Here is a tiny trained network, its code and every weight. The questions are about switching its units off for an input and a class, where a switched-off unit gives its printed mean instead of its output.

import numpy as np


def w(rows, s, z=0):
    codes = np.array(rows[::2]) - 128.0
    scale = np.full(codes.shape[1], s)
    scale[-1] = z or s
    return codes * scale


def f(y):
    return y / 2 * (1 + np.tanh(0.7978845608 * (y + 0.044715 * y**3)))


def log_softmax(a):
    a = a - a.max(-1, keepdims=True)
    return a - np.log(np.exp(a).sum(-1, keepdims=True))


def net(x, mask):
    res = np.array(x, float).reshape(1, 5) / 4 @ E
    y = f(res @ A[0][:, :-1].T + A[0][:, -1])
    res = res + np.where(mask, y, B[0][:, -1]) @ B[0][:, :-1]
    return log_softmax(res[-1] @ U[:, :-1].T + U[:, -1])


A, B = {}, {}
E = w([
[117,1,77,149,135,173,223,158],'x0',
[133,75,136,192,172,115,21,108],'x1',
[131,50,223,152,212,74,91,32],'x2',
[112,185,111,235,36,25,98,104],'x3',
[131,117,172,133,231,178,206,97],'x4',
],0.0068)
A[0] = w([
[140,123,132,150,111,114,159,121,102],'neuron 1',
[126,108,119,199,105,105,181,129,53],'neuron 2',
[126,82,126,143,107,113,138,121,59],'neuron 3',
[124,52,156,42,230,176,244,111,58],'neuron 4',
[125,146,102,95,90,137,138,144,103],'neuron 5',
[130,180,112,70,53,122,165,149,82],'neuron 6',
[136,162,107,76,51,145,148,133,80],'neuron 7',
[125,175,142,109,155,136,122,128,114],'neuron 8',
[130,123,126,137,102,106,147,119,133],'neuron 9',
[130,110,143,199,91,42,123,96,113],'neuron 10',
[128,96,66,166,135,227,83,193,25],'neuron 11',
[133,95,115,249,87,99,231,123,42],'neuron 12',
[129,22,148,99,167,115,40,107,34],'neuron 13',
[123,157,126,99,88,123,144,164,74],'neuron 14',
[126,30,156,109,168,103,63,114,50],'neuron 15',
[129,156,153,140,100,64,108,93,3],'neuron 16',
[128,242,179,136,150,60,81,84,49],'neuron 17',
[136,98,142,84,195,164,214,124,63],'neuron 18',
[127,102,135,121,131,131,103,133,104],'neuron 19',
[127,170,111,88,74,130,152,143,75],'neuron 20',
[125,239,155,82,183,150,109,123,71],'neuron 21',
[127,159,112,100,90,130,142,136,69],'neuron 22',
],0.014,0.0051)
B[0] = w([
[99,131,126,131,142,95,126,126,132],'neuron 1',
[87,165,89,128,146,135,155,87,149],'neuron 2',
[153,177,106,135,174,141,156,101,134],'neuron 3',
[152,56,210,176,108,129,253,155,254],'neuron 4',
[118,137,126,120,119,120,121,186,160],'neuron 5',
[117,159,140,46,83,124,110,157,194],'neuron 6',
[119,158,140,84,115,115,114,195,181],'neuron 7',
[147,164,114,139,127,114,153,109,147],'neuron 8',
[78,122,153,119,129,162,124,132,139],'neuron 9',
[33,82,166,147,128,129,73,131,199],'neuron 10',
[168,59,26,171,144,130,100,184,167],'neuron 11',
[27,174,80,123,170,127,170,86,178],'neuron 12',
[156,123,128,18,153,124,83,84,193],'neuron 13',
[122,128,133,96,82,139,126,145,159],'neuron 14',
[162,118,143,16,127,120,92,107,189],'neuron 15',
[124,93,161,175,94,120,97,142,164],'neuron 16',
[159,142,166,232,105,139,52,115,209],'neuron 17',
[124,90,198,173,136,120,188,168,202],'neuron 18',
[143,116,111,117,132,126,125,106,134],'neuron 19',
[127,143,133,70,88,118,117,147,172],'neuron 20',
[176,225,82,141,149,129,173,85,182],'neuron 21',
[123,134,141,96,95,144,122,143,153],'neuron 22',
],0.029,0.014)
U = w([
[12,156,95,129,178,131,150,105,72],'0',
[101,195,140,60,52,120,119,226,210],'1',
[170,91,168,27,187,112,101,77,184],'2',
[146,79,23,161,156,168,125,203,154],'3',
[207,228,132,194,128,142,119,105,102],'4',
[95,137,196,197,108,113,40,110,2],'5',
[164,75,196,133,165,135,253,166,157],'6',
],0.0061,0.0025)

Each question gives the input, the list of numbers given to net, and the class t.
The units are the neurons (one row each of A and B). Each row of codes is followed by its name. A weight is (code - 128) times the scale printed after its matrix; where a second scale follows, it is the last column's (A, B and U).
mask holds one flag per neuron, in row order. A switched-off neuron (its flag False) gives its mean, the last column of its row in B, instead of its output. The means were averaged over made-up inputs and are rounded, as every weight is.
A unit's drop is (log p(t) with every unit on - log p(t) with that unit switched off) / (log p(t) with every unit on - log p(t) with every unit switched off).
The circuit of an input: a set's keep is (log p(t) with only the set's units on - log p(t) with every unit switched off) / (log p(t) with every unit on - log p(t) with every unit switched off). Starting from the 12 units with the biggest drops (on a tie, the unit counted first), units are removed one at a time, each time the one whose removal leaves the highest keep (on an exact tie, the one counted first), for as long as the keep stays at least 0.8.
units of the circuit, in order: the units of the circuit, biggest drop first
k most important neurons: the k neurons with the biggest drops, biggest first
drop of u: that unit's drop, to one decimal
input [-8,-6,-2,-2,5], class 4: units of the circuit, in order => [neuron 21]
input [-8,4,-8,6,1], class 5: 2 most important neurons => [neuron 17; neuron 16]
input [1,-7,-5,1,6], class 1: 3 most important neurons => [neuron 6; neuron 7; neuron 20]
input [1,8,-5,4,4], class 3: units of the circuit, in order => [neuron 11; neuron 4; neuron 6]
input [0,3,-8,-5,0], class 3: 2 most important neurons => [neuron 11; neuron 15]
input [-6,-3,1,-7,-5], class 4: units of the circuit, in order => [neuron 21; neuron 10]
input [-8,-8,6,-4,1], class 4: 2 most important neurons => [neuron 21; neuron 17]
input [-7,-1,8,-3,4], class 4: 2 most important neurons => [neuron 17; neuron 21]
input [6,5,6,6,3], class 0: 2 most important neurons => [neuron 12; neuron 10]
input [5,2,8,4,-2], class 2: 2 most important neurons => [neuron 15; neuron 13]
input [6,-7,-6,8,4], class 1: 2 most important neurons => [neuron 6; neuron 7]
input [-3,1,-3,3,4], class 4: 2 most important neurons => [neuron 10; neuron 4]
input [-8,7,-7,5,-4], class 5: drop of neuron 17 => 0.9
input [3,3,7,4,-6], class 2: units of the circuit, in order => [neuron 13]
input [3,3,5,3,5], class 2: drop of neuron 13 => 0.2
input [-6,6,8,-8,-3], class 2: drop of neuron 2 => 0.0
input [-8,3,5,-3,4], class 4: 2 most important neurons => [neuron 17; neuron 21]
